Here is a tiny trained network, its code and every weight. The questions are about switching its units off for an input and a target symbol, where a switched-off unit gives its printed mean instead of its output.

import numpy as np


def w(rows, s, z=0):
    codes = np.array(rows[::2]) - 128.0
    scale = np.full(codes.shape[1], s)
    scale[-1] = z or s
    return codes * scale


def norm(h):
    return h / np.sqrt((h * h).mean(-1, keepdims=True) + 1e-5)


def f(y):
    return np.maximum(y, 0)


def softmax(a):
    e = np.exp(a - a.max(-1, keepdims=True))
    return e / e.sum(-1, keepdims=True)


def log_softmax(a):
    a = a - a.max(-1, keepdims=True)
    return a - np.log(np.exp(a).sum(-1, keepdims=True))


def net(x, mask):
    ids = ['ΨΩγζμτ'.index(c) for c in x.split()]
    T = len(ids)
    res = E[ids] + P[:T]
    r = norm(res)
    for j in range(2):
        rows = slice(2 * j, 2 * j + 2)
        q, k, v = (r @ M[0][rows].T for M in (Q, K, V))
        z = softmax(np.where(np.tri(T) > 0, q @ k.T / 2**0.5, -1e9)) @ v
        o = O[0][rows]
        res = res + np.where(mask[j], z, o[:, -1]) @ o[:, :-1]
    y = f(norm(res) @ A[0][:, :-1].T + A[0][:, -1])
    res = res + np.where(mask[2:10], y, B[0][:, -1]) @ B[0][:, :-1]
    return log_softmax(norm(res)[-1] @ U[:, :-1].T + U[:, -1])


Q, K, V, O, A, B = {}, {}, {}, {}, {}, {}
E = w([
[142,208,169,80,88,155,3],'Ψ',
[126,57,89,182,98,214,71],'Ω',
[178,116,184,24,204,52,119],'γ',
[201,229,128,231,158,73,95],'ζ',
[74,123,198,44,84,124,174],'μ',
[74,79,143,116,185,175,118],'τ',
],0.0051)
P = w([
[153,163,158,110,127,253,173],'0',
[118,96,45,103,118,116,115],'1',
[100,83,124,147,171,69,183],'2',
[180,186,130,76,149,154,121],'3',
[106,76,62,134,140,122,131],'4',
[96,112,147,115,164,97,159],'5',
[182,162,119,100,139,124,147],'6',
[105,70,65,145,142,129,116],'7',
[87,111,159,117,164,108,137],'8',
[221,144,110,111,97,111,146],'9',
],0.0052)
Q[0] = w([
[108,254,214,147,94,75,150],'head 1',
[193,67,109,178,93,239,185],'head 1',
[98,107,169,180,175,41,48],'head 2',
[69,78,174,68,67,125,153],'head 2',
],0.0052)
K[0] = w([
[170,183,108,126,54,27,118],'head 1',
[82,71,45,253,77,215,65],'head 1',
[143,118,157,212,228,122,205],'head 2',
[35,67,174,16,67,180,195],'head 2',
],0.0052)
V[0] = w([
[35,161,130,94,119,171,120],'head 1',
[187,169,152,93,2,105,149],'head 1',
[29,81,149,141,110,24,115],'head 2',
[99,100,108,76,128,166,146],'head 2',
],0.0053)
O[0] = w([
[137,122,93,73,106,153,210,209],'head 1',
[27,89,144,253,115,125,178,138],'head 1',
[78,162,68,62,72,127,46,3],'head 2',
[86,150,93,236,222,164,118,182],'head 2',
],0.0051,0.0022)
A[0] = w([
[159,142,173,143,62,98,34,154],'neuron 1',
[78,28,220,86,195,188,99,132],'neuron 2',
[156,110,194,208,123,124,215,181],'neuron 3',
[57,142,195,59,50,84,224,120],'neuron 4',
[177,137,198,77,198,32,153,160],'neuron 5',
[154,115,181,96,153,245,160,253],'neuron 6',
[211,253,145,160,33,98,133,142],'neuron 7',
[128,80,74,54,76,156,138,144],'neuron 8',
],0.0041,0.0021)
B[0] = w([
[140,70,162,109,157,137,227,203],'neuron 1',
[85,199,147,187,4,118,173,225],'neuron 2',
[192,182,195,130,88,223,149,183],'neuron 3',
[229,100,116,183,211,91,31,170],'neuron 4',
[96,122,122,142,85,234,103,246],'neuron 5',
[135,136,174,145,133,46,77,254],'neuron 6',
[86,62,62,92,112,98,154,205],'neuron 7',
[237,200,80,177,124,125,146,163],'neuron 8',
],0.0041,0.0042)
U = w([
[179,242,240,201,90,212,166,145],'Ψ',
[233,254,79,57,172,105,95,182],'Ω',
[86,24,197,32,176,177,82,92],'γ',
[148,60,151,57,24,38,185,51],'ζ',
[113,131,152,202,168,10,69,3],'μ',
[6,191,49,128,93,170,148,250],'τ',
],0.0041,0.0014)

Each question gives the input, a string of symbols that net reads in full, and the target symbol t.
The units are the heads (2 rows each of Q, K, V and O) and the neurons (one row each of A and B). Each row of codes is followed by its name. A weight is (code - 128) times the scale printed after its matrix; where a second scale follows, it is the last column's (O, A, B and U).
mask holds one flag per unit, heads first, then neurons. A switched-off unit (its flag False) gives its mean, the last column of its rows in O or B, instead of its output. The means were averaged over made-up inputs and are rounded, as every weight is.
A unit's drop is (log p(t) with every unit on - log p(t) with that unit switched off) / (log p(t) with every unit on - log p(t) with every unit switched off).
The circuit of an input: a set's keep is (log p(t) with only the set's units on - log p(t) with every unit switched off) / (log p(t) with every unit on - log p(t) with every unit switched off). Starting from all 10 units, units are removed one at a time, each time the one whose removal leaves the highest keep (on an exact tie, the one counted first), for as long as the keep stays at least 0.8.
circuit, biggest first: the units of the circuit, biggest drop first
most important unit: the unit with the biggest drop
k most important neurons: the k neurons with the biggest drops, biggest first
heads that matter: for each layer, one digit per head in row order, 1 if its drop is at least 0.15 and else 0, layers parted by /
drop when u is switched off: that unit's drop, to one decimal
input μ Ψ Ψ γ Ψ Ψ τ Ω γ, target Ψ: 2 most important neurons => [neuron 2; neuron 5]
input τ τ Ψ τ γ, target Ω: circuit, biggest first => [head 1; neuron 8]
input Ψ ζ τ, target τ: most important unit => neuron 2
input Ψ γ γ Ψ γ τ γ Ω, target Ω: circuit, biggest first => [head 1; neuron 8]
input Ω γ γ Ψ Ψ, target γ: heads that matter => 10
input τ γ τ Ψ γ, target Ω: circuit, biggest first => [head 1; head 2]
input Ψ Ψ μ γ γ, target τ: 3 most important neurons => [neuron 5; neuron 6; neuron 2]
input Ω Ψ Ψ γ τ τ Ω μ, target Ω: heads that matter => 10
input Ψ Ψ Ψ ζ Ψ, target ζ: circuit, biggest first => [head 2; neuron 1]
input ζ μ Ψ Ψ Ψ Ψ μ, target Ω: heads that matter => 01
input Ψ γ ζ Ψ τ, target Ω: circuit, biggest first => [head 1; neuron 8]
input τ Ψ τ Ψ Ψ, target Ω: 2 most important neurons => [neuron 5; neuron 8]
input μ γ Ψ Ψ Ψ ζ, target ζ: heads that matter => 01
input γ Ω γ γ Ψ Ψ γ Ψ, target γ: most important unit => neuron 1
input Ψ Ψ Ψ ζ τ Ψ Ψ, target ζ: heads that matter => 10
input γ Ψ Ψ Ψ γ μ, target μ: 2 most important neurons => [neuron 4; neuron 3]
input Ψ μ τ, target τ: drop when neuron 6 is switched off => 0.0
input γ μ γ μ Ψ μ Ω γ, target τ: drop when neuron 2 is switched off => 0.3
input μ γ Ψ Ψ Ψ Ψ γ τ, target Ω: drop when neuron 8 is switched off => 0.2
input Ψ Ψ Ω γ, target Ψ: most important neuron => [neuron 5]
